Each name stands for a flat space through zero: a line, a plane or more. A row that begins with a name and a colon came from that space; any other row is followed by the name of the space it lies nearest, among the names in its block.
ner-fudo: [  5  -1   3  10  -5  18   4  -6   3   4  36 -11  27   9 -28   8  -3 -19
 -19 -10   0 -36 -32 -40 -10  18  29 -22 -28 -17 -22 -41   9 -19   2  15
 -14 -13   1 -11  14 -10   7   3 -13   6  18  28  32 -26 -10   7  -2   3
 -29   3   7 -25  16  22 -29  25  -9  20  20  -1 -50  -9   1  15  10 -45
 -25 -28   0  17  -6  18  -7   5  -8 -33   7  14 -22  27  16  -6 -20  -4
   1   2 -50  29 -26  24  10  18  15 -25 -19  10  15  -9 -22 -25  15 -30
   7  27   8   5 -16 -12  19 -18]
ludup-ped: [  4   3  14   2  36  -1  -3 -34 -19  32  24  30  16 -17 -31   5 -14   5
  43  14 -13 -60   7 -19  22  31 -18   0  12  14 -15  31 -26   8 -16 -20
 -16 -35  26   8   3  17   9 -28  25  27 -14  -1  -7   8  17   3 -11 -41
  -9  23 -10  12 -29  12 -30 -28  17 -28 -25  11   7  28  -6 -12  39  21
  -8   2 -35  14  -1  33   1 -11   1  -2  -5 -41   9  13  33 -12 -54  23
 -11 -11   6 -18 -16  -1  33  -5 -33  -5  13 -16  11  -5  28  11  25 -20
  13  21  26   4  -5  19  21   4]
rapa-misuk: [ 32  -3 -11 -33  49 -17   1  12  12 -29 -31 -17  -7  13   2  23   1 -35
 -33  23 -29  -2   7   2   7  -8  12  28  13   4   4  -6  41   9 -15  -8
  -2  22 -19  20   5  -3   2  -1 -20  17  -5 -16  -5 -27  -7   9   2  37
 -30  -5 -18 -50   5  22   7 -14  11 -13  -2  -2 -11  24 -30   6  -3  17
   1 -13  19 -18 -14   3 -23  -4  10  -2 -21  15  -2 -16   9  11  22   8
 -10  41  14  33  30 -22  -2 -23  -8 -22 -14   8  -9 -24 -25 -18  13 -12
  -4 -34  -2   6 -19  29  -2  -9]
[ -6 -23 -25   2   0  19  28 -12 -22   8   8  -1  -8 -10  -5 -14 -14 -15
  16 -27 -32 -29   2   0  -9   4 -26  17  -7  24  -4   0   4  29  30   6
  -9  -3   0  25 -34  -5 -25  11 -14  -4  -3 -19 -40   8  11   4 -20 -11
  -7  -6   1   4   1   8  13 -17  -3  -9 -22 -31  -2 -13  20   1 -29 -17
 -10 -43 -11  -6  -6  -8   2 -26  14 -12  18  30 -22 -29   0  -5  -9  -9
 -38 -14   9  -5  44   5  21 -17   0  -1 -27  -6 -10 -24   0  -8 -50  39
 -14   7 -17 -15  16   5 -11   1]
ner-fudo
rapa-misuk: [ 10  24 -21  -1  40 -33  39   3 -10 -23 -15 -15  12 -40   6   1   0  19
 -38   5  -3   0 -20  -4 -23  21 -26  -3  -5  -4 -26 -16  19 -10   4 -18
 -26  12  -1   0 -12  33  19 -11 -11  17  12 -20  14  -1  17  19  -3  12
 -27  -3 -12  20 -24  -9  11  29  -1  15  18   1  13 -28 -25  35  35  -4
  29  14  30  -4   1   2   7 -24 -20  -6   7  -8  14  10  13  17  -3 -14
   6   3 -34  18  -5   2  -2 -26   1 -24   2  15  17 -22  13   9 -30 -45
   8  -3  -8 -32  13  22 -17  -9]
[ 11   5   3  24   3  14  22   6   0 -17  58   5  13 -21  18   5 -32   3
  15   2   6  18 -21  16  50   7 -17 -16   1  47  -8 -13   3  46 -23   3
 -11  12  -2 -19   5  21   6   4 -30   5  19 -19 -18 -15   7 -13 -23 -18
   6  -2  -4  19 -14  17  -7   5 -30  -1 -28 -15   6  30  12  38 -18 -30
   4  -7  28   3  -1   1 -37  11  -5   5  29   3  -9  -6 -27 -15  23  46
   8 -37   6 -25   1 -10 -10 -10   5  -9  20 -14  30  30 -13 -14  -8  13
   4 -10  -2  -8  -8  -9   3  -1]
rapa-misuk
fitod-sifu: [ 13  -3  17   6   0  26  24  12  11 -20 -13 -23 -11 -22  21  16   9 -20
   5   3  38   3  -8  -6   1  16   9   2 -12 -10  17  33 -27   4  14   6
  33  12 -21 -28  15 -22   6 -53   2  12 -18  13  11  17  24  48 -27  -7
 -23   4  -7   1  -6  -8  22 -18  -4  18 -25  19   6  30  -3  24  -7 -20
  16  -6  21  -6 -14  -2   5  11 -12  13   4  -6   3 -13   6  27   1  -6
   6 -22   9   8 -10 -28  -1  -4  22  18  24 -18  -6  -1   3 -12  -2 -18
   5  -8  -8  27  -2  -1  12 -26]
ludup-ped: [ 32   4 -10  12 -14   4   5  11 -15 -19  -8  22   0  -1  -9  17 -16  10
   7  -8  26 -24  26 -31  13 -15 -16   3 -20 -14 -35  -3 -17 -23 -39 -31
   5  17  -4 -24  14 -18 -18   4  11  -2   0 -25  -6  19  41   6  13  -6
   6  13 -16  24 -28   5   0 -23   5 -15  14 -10  31   5 -15 -13  20   2
   2 -20  15 -22  16  -4   0   1  35 -10 -14  -6   6 -12   7  25  11  14
  22 -14 -20 -68  -8   3  28  -7  27 -39  -6  18  15  19  21   4   1 -29
 -16  22  12  -1  10 -14 -40  12]
[-33 -10   4  37  38  21  16  -8  14   2   5  -9 -26 -17 -37  15   3 -16
  16  16  -8 -15  42  25  13 -18 -21 -26  13 -10  12  -6 -18   2 -16  -8
   0 -18  33  -8 -18 -13  10  34  -1  -1 -25 -15 -46  36  -9  41  27   8
 -34   0   9  -9  -7 -13  26  28  20  -8  -8 -24  17   1  -4   1  45  12
  -4 -33  15 -17 -42 -18 -12 -29  18  31 -20  12  -4 -44 -43 -31  20 -33
 -43 -10  16 -17  23 -32 -22  -6  42  12 -11  -2 -26 -20  27 -13 -18  31
   0 -19  -2 -23  -2 -15  45  23]
ner-fudo
lafem-piz: [ 11   1   9 -19  29   2 -23 -34 -53  -4  39 -17   9  26   1   7  35  19
  -2  32  22 -18 -14  17  13  18  25 -18  16  10  14 -10 -14   6  -1 -23
   9  12 -12   3  12  12 -10 -26  35 -12 -13 -21   1   7  15  16  46 -30
   6 -12  -2  35  30  21  45  -4 -31 -21 -19   2   3 -12  15  -2 -28  40
 -50  30   8  19  11  -7  -1 -31   0   5  13 -18  41  12 -34   4  26 -22
  -8 -39  24 -20  -3   8   6  11   9 -21   6 -20  10 -16  -2  -7 -21   4
  -3   0  32 -18  24  -3  13  -4]
[-14 -21   3  -6 -21  -6  19 -20   8   3  10 -10  -8  15  28 -16 -14  -5
   8  11  12  -4 -11 -29 -17  22  11 -23   4  19  23  25 -21  -6   1 -12
   3  -1 -11   7  17  36   3 -29 -17  21  48  16  -4   8  11   8  16   5
 -20 -13   5  -4 -39  14   3   7   4   4  18  -2  43  14  10   6 -22  36
   4  -7 -42  31  12  12 -38 -15   7   1 -25   9 -22  10 -15 -20 -12 -22
  22   3  -8 -34 -13  -8 -26  -4  18   4  23  10 -12 -16 -24 -14  -3  -2
  58  -8  36 -24  -5  22  -4  -5]
lafem-piz
[ 16  -6  12   7 -12  22  35  27   5 -28 -14   4  20  12  14  -3 -13  -1
  44 -25  16 -23  11  15  15  -6  -5   6  20   9   3   8  -4  13 -10 -17
  -9 -33 -12   9   8  11 -28  12  -8  -2  23 -13 -16  54  -5  42  -7 -11
  34  21  16 -25  10 -20 -25  -8  -4   5  31   2 -50  10 -13  18 -13 -11
 -10   0   1 -22  21 -10  12 -13 -24  16  30  -1 -33 -22 -13  11   5  -9
 -11  40 -14  12  -8  -2   3  33 -45  17 -20  -2  22   9  10 -21  53 -33
  17  14 -27 -10  22 -22 -40 -15]
ludup-ped
fetog-dosus: [-15   7  -8  -3  43  20  34 -14  16   4   2   0  31   7  21  -4  -6  28
  24   6  24 -16 -29  44   0 -37  -5 -11 -22  26  -4 -31   4 -21  -6   3
 -12   2  29  34 -14  29  26  -8  -2  17   3  14 -26 -19  17  13   0 -32
  10 -56 -17 -19  32  13 -20   0  21 -40 -30  36 -31  12  10  29   1 -11
  17  15  28   8 -27 -14  28  19 -14 -16  -3 -16  10 -27  14  -5  14  17
 -13 -13  -9   6  41   2   5 -10 -12  11  23  -9 -20  -2  -5   3  30  -3
 -14 -41   2  26  21 -20 -39  -7]
[-25  22  -8   1  -5  -1   7  14  55  23   2  -3  20 -19  25 -13 -22  -4
 -15 -10  34  -2 -12 -12  -8 -27  31  27   1  15   7  28 -13  20  17 -13
  -3 -37  16 -27   4  -8   5   5 -20  10  10  10  12 -13   3  -4   9  -5
 -24   6 -52  14 -34 -10  23  15  24 -29  28  17  40  -6 -14 -10  -8 -23
   0  -1   7   6 -21  -4  -5  27   1 -29  -2  -1  -5 -25   3 -35 -21 -18
   0  17  -6  17  18  16  10  41  -3  21 -28  -9 -23   6 -14  22  14   5
  41  -9 -17   9 -22  18 -15  39]
lafem-piz
[ 15  -8  21 -26  37  22   7 -42  -5  15  -7  15 -18  12  14 -32 -18  13
  22   0   7  19 -25  -1  26 -34  13  -6  29   2 -16  12  -3 -19  27 -23
 -21  -9  32  20 -21 -13  -7   1 -19  13  28   6 -12  -2   4 -12  -6   1
  11   5   7   9  -6  19 -15 -51  -3 -49 -15  25  26   2 -11  15 -21   0
  31  12   0  11 -14  12 -32   9  16  -1  -2 -18  -7   8   8 -15  15 -48
   9   4  20   9  11  26  14  28  15   6  12  -1 -15 -22  -2   2 -27  -5
  -8 -18  -1 -39  -7 -13   5   9]
ner-fudo
[  7 -12 -35  15 -24   0  31 -26  -2  -4 -19  19 -21  38  15 -14  28   6
  -4 -39  36  25 -23   0 -31  -8  29  -7  -5  27  -8  16 -17   2  -1  16
 -34 -11  -3 -11  -7 -29 -24  35  -8  -4  -1 -37   2  24 -33 -12  39  48
  24 -27  -2  43 -14 -26  23  16 -32 -18  16 -27  -9   3 -42 -46  18 -30
  46  -7 -13 -12 -25  15  -5   4  25  -4  13  -6  -1  27 -57  19 -14 -10
  24   5 -21   0 -38   6  10   6  17  18  -4 -13 -11  17  25 -13 -42  26
 -15 -22 -80  -1 -35  -2   1  -4]
ludup-ped
[-32  20 -18  10 -21 -12  22 -12   1   5  31  -7 -33   1  -9   0  -8  -4
   8 -24   6  26  18  34  -4   1  -1 -45  -4  60  14 -10  -1  -6   1  58
  10  15  -3 -26 -13 -27  13  51  11   6 -27 -20  -7  -7 -29  -8  -7 -17
   1 -11   2 -18  13   1  -4 -16  -7 -19  11  16 -15 -23  37 -23  28   6
  15   3 -42 -20 -20 -10  23 -63  33  18  -2  -4  25 -12  21  21 -30  -2
  -1 -23  -6 -28  26  -9  -2 -50 -17 -27   6  -4   5  33  36 -31  12  13
 -12  -4 -14  29  35 -18  16 -13]
lafem-piz
[ 21  -5  21 -22   9  19  -3 -24 -11  25 -21 -18 -22   6  20  30  17 -22
  -2 -27   3 -23 -20   5  -1   0  12   6  12 -10   0 -13  -1 -18   1 -43
 -19 -36 -11 -10   5 -17 -11   5  15   4  -5  33  -4   3 -50  15   3  19
  15   4  18   6  26  49   5 -15  35  11  12 -17 -11   2  -3 -23   7   5
  -7 -23 -29 -18   7   3  -8  -9  -4 -18  26  10 -15 -27   2  18   4 -25
 -16  24  -3  28 -14  -6  39  21 -45 -26 -23  -9 -34  -3  21  33  -7  -7
  16  -8  14  17   3 -24  21  -6]
rapa-misuk
biz-tep: [ 31  28  -9  -4  20 -14  -1   6   7 -13  24 -20 -14  -1  -8  -3 -10  33
 -46  -4  -6  16  -3   2  32   6  19  -5  10 -13  23   0 -11  14  -1 -23
 -11 -19  32  -8 -11   8   3 -34 -13  30 -20  29 -15   3  -3 -30   9  35
   7 -22  19 -11 -27  11   5  -6  12  27 -28  -4  -6   1   4   5  14   6
  -4 -10  -2  -7 -18 -21  23  17 -21   1  -6 -35  18   6   9   7   5  -9
  23  12   1 -50 -10  -2  -6 -11  24   0  23  20  15 -11 -14 -21  18   2
   2 -19  18 -24  26 -32  13 -12]
[-34  62  13   6  16   6  19   1 -22  34  -9  30 -37 -10   0 -15  10 -18
  12   6  -5  12  11 -48  23 -41  -1  13  -1 -14 -45  17 -18   1  -9  31
  17  -6  11  -7  -4 -12  18   9  27 -21   9 -39  44 -24  17  22 -19 -22
 -26  20 -22  38  52 -19  22  -2 -12  -6  23  26  30 -14 -22 -30 -14 -15
  13 -25   7 -11 -10   2 -13   3 -17 -16  16  34  -1 -16  17  -2  -5  -8
  -4  -3  10  28  30   2   4   3  17 -13 -32 -39 -25  27 -22  -4  -3 -27
 -13  -5 -26   3  15  13  12 -31]
biz-tep
